Below are the code and all the weights of a small trained network. Each question names an input and a class and asks about switching units off, where a switched-off unit gives its printed mean instead of its output.

import numpy as np


def w(rows, s, z=0):
    codes = np.array(rows[::2]) - 128.0
    scale = np.full(codes.shape[1], s)
    scale[-1] = z or s
    return codes * scale


def norm(h):
    return h / np.sqrt((h * h).mean(-1, keepdims=True) + 1e-5)


def f(y):
    return y / 2 * (1 + np.tanh(0.7978845608 * (y + 0.044715 * y**3)))


def log_softmax(a):
    a = a - a.max(-1, keepdims=True)
    return a - np.log(np.exp(a).sum(-1, keepdims=True))


def net(x, mask):
    res = np.array(x, float).reshape(1, 4) / 4 @ E
    u = 0
    for l in range(3):
        y = f(norm(res) @ A[l][:, :-1].T + A[l][:, -1])
        res = res + np.where(mask[u : u + 7], y, B[l][:, -1]) @ B[l][:, :-1]
        u += 7
    return log_softmax(norm(res)[-1] @ U[:, :-1].T + U[:, -1])


A, B = {}, {}
E = w([
[52,168,36,70,146,45,144,35],'x0',
[140,92,49,73,99,235,174,165],'x1',
[178,118,117,119,141,14,182,254],'x2',
[51,64,209,16,108,51,165,36],'x3',
],0.0081)
A[0] = w([
[84,124,79,122,126,117,161,157,145],'0.n1',
[149,44,224,137,77,187,162,179,249],'0.n2',
[138,126,2,109,154,88,75,147,60],'0.n3',
[138,43,158,193,121,80,101,69,123],'0.n4',
[140,86,160,145,116,62,58,130,144],'0.n5',
[154,123,114,113,115,164,66,112,5],'0.n6',
[153,167,88,135,138,131,87,149,133],'0.n7',
],0.0087,0.0014)
B[0] = w([
[128,86,156,254,62,127,129,114,161],'0.n1',
[176,125,197,98,221,116,102,58,253],'0.n2',
[169,12,97,159,51,187,61,101,195],'0.n3',
[232,54,177,91,144,126,126,145,166],'0.n4',
[163,131,162,88,122,113,149,131,166],'0.n5',
[191,141,112,166,106,132,221,187,140],'0.n6',
[102,131,89,113,110,89,180,169,165],'0.n7',
],0.0093,0.0063)
A[1] = w([
[174,168,165,52,110,116,141,100,2],'1.n1',
[168,192,56,162,85,197,74,88,212],'1.n2',
[173,63,63,190,217,214,208,85,71],'1.n3',
[180,157,169,146,102,103,122,152,72],'1.n4',
[130,48,132,130,220,102,129,2,236],'1.n5',
[238,91,225,119,69,143,215,87,70],'1.n6',
[186,115,179,207,139,108,107,127,148],'1.n7',
],0.0069,0.002)
B[1] = w([
[196,92,109,152,101,170,156,117,146],'1.n1',
[88,1,186,86,119,53,93,119,199],'1.n2',
[220,153,171,130,184,138,71,139,194],'1.n3',
[15,127,85,141,175,193,100,223,144],'1.n4',
[143,141,227,91,116,123,22,39,254],'1.n5',
[133,63,115,147,188,220,62,146,208],'1.n6',
[52,251,116,117,221,73,124,94,187],'1.n7',
],0.0072,0.0071)
A[2] = w([
[140,99,183,105,184,130,192,26,245],'2.n1',
[118,116,98,126,134,203,204,142,3],'2.n2',
[153,59,17,125,176,76,84,106,147],'2.n3',
[153,159,155,64,119,58,99,34,208],'2.n4',
[86,151,85,134,152,37,118,1,207],'2.n5',
[58,125,157,127,89,99,138,78,202],'2.n6',
[215,105,141,129,237,160,117,167,198],'2.n7',
],0.0084,0.002)
B[2] = w([
[178,83,167,158,252,196,33,181,243],'2.n1',
[155,131,140,151,224,174,103,136,120],'2.n2',
[135,209,55,154,101,255,165,44,192],'2.n3',
[205,57,179,118,233,198,61,70,250],'2.n4',
[125,24,200,41,196,95,81,227,213],'2.n5',
[172,121,190,55,218,135,93,160,171],'2.n6',
[80,89,164,44,133,66,138,49,254],'2.n7',
],0.0091,0.0085)
U = w([
[184,51,189,72,166,140,124,112,220],'0',
[149,119,66,169,8,165,198,100,99],'1',
[93,190,141,113,113,53,223,195,1],'2',
],0.011,0.0025)

Each question gives the input, the list of numbers given to net, and the class t.
The units are the neurons (one row each of A and B). Each row of codes is followed by its name. A weight is (code - 128) times the scale printed after its matrix; where a second scale follows, it is the last column's (A, B and U).
mask holds one flag per neuron, layer by layer. A switched-off neuron (its flag False) gives its mean, the last column of its row in B, instead of its output. The means were averaged over made-up inputs and are rounded, as every weight is.
A unit's drop is (log p(t) with every unit on - log p(t) with that unit switched off) / (log p(t) with every unit on - log p(t) with every unit switched off).
unit that matters most: the unit with the biggest drop
k most important neurons: the k neurons with the biggest drops, biggest first
k most important neurons of layer l: the k neurons of layer l with the biggest drops, biggest first
drop when u is switched off: that unit's drop, to one decimal
input [8,6,-4,-5], class 1: unit that matters most	0.n2
input [-4,0,3,-6], class 2: 2 most important neurons	[2.n4; 2.n1]
input [-2,-5,-5,-5], class 2: 4 most important neurons of layer 0	[0.n2; 0.n3; 0.n6; 0.n7]
input [0,-8,6,-1], class 2: 2 most important neurons	[0.n2; 1.n5]
input [3,-7,7,-2], class 2: 2 most important neurons	[0.n2; 1.n5]
input [5,-4,7,-6], class 1: 2 most important neurons	[0.n3; 2.n3]
input [-2,-8,-4,-7], class 2: 2 most important neurons of layer 1	[1.n5; 1.n4]
input [1,-6,0,-6], class 2: 3 most important neurons of layer 1	[1.n5; 1.n7; 1.n4]
input [-1,-7,6,-1], class 2: 2 most important neurons of layer 2	[2.n4; 2.n1]
input [-6,-2,3,-7], class 2: 2 most important neurons of layer 1	[1.n7; 1.n5]
input [-1,2,2,-6], class 1: 3 most important neurons of layer 0	[0.n2; 0.n7; 0.n4]
input [-4,-4,6,-4], class 2: 2 most important neurons of layer 2	[2.n4; 2.n1]
input [-4,-4,3,-7], class 2: drop when 2.n4 is switched off	0.2
input [8,7,7,0], class 1: drop when 0.n2 is switched off	0.0
input [0,-8,1,-7], class 2: drop when 2.n4 is switched off	0.1
input [6,6,-7,-6], class 1: most important neuron	[0.n2]
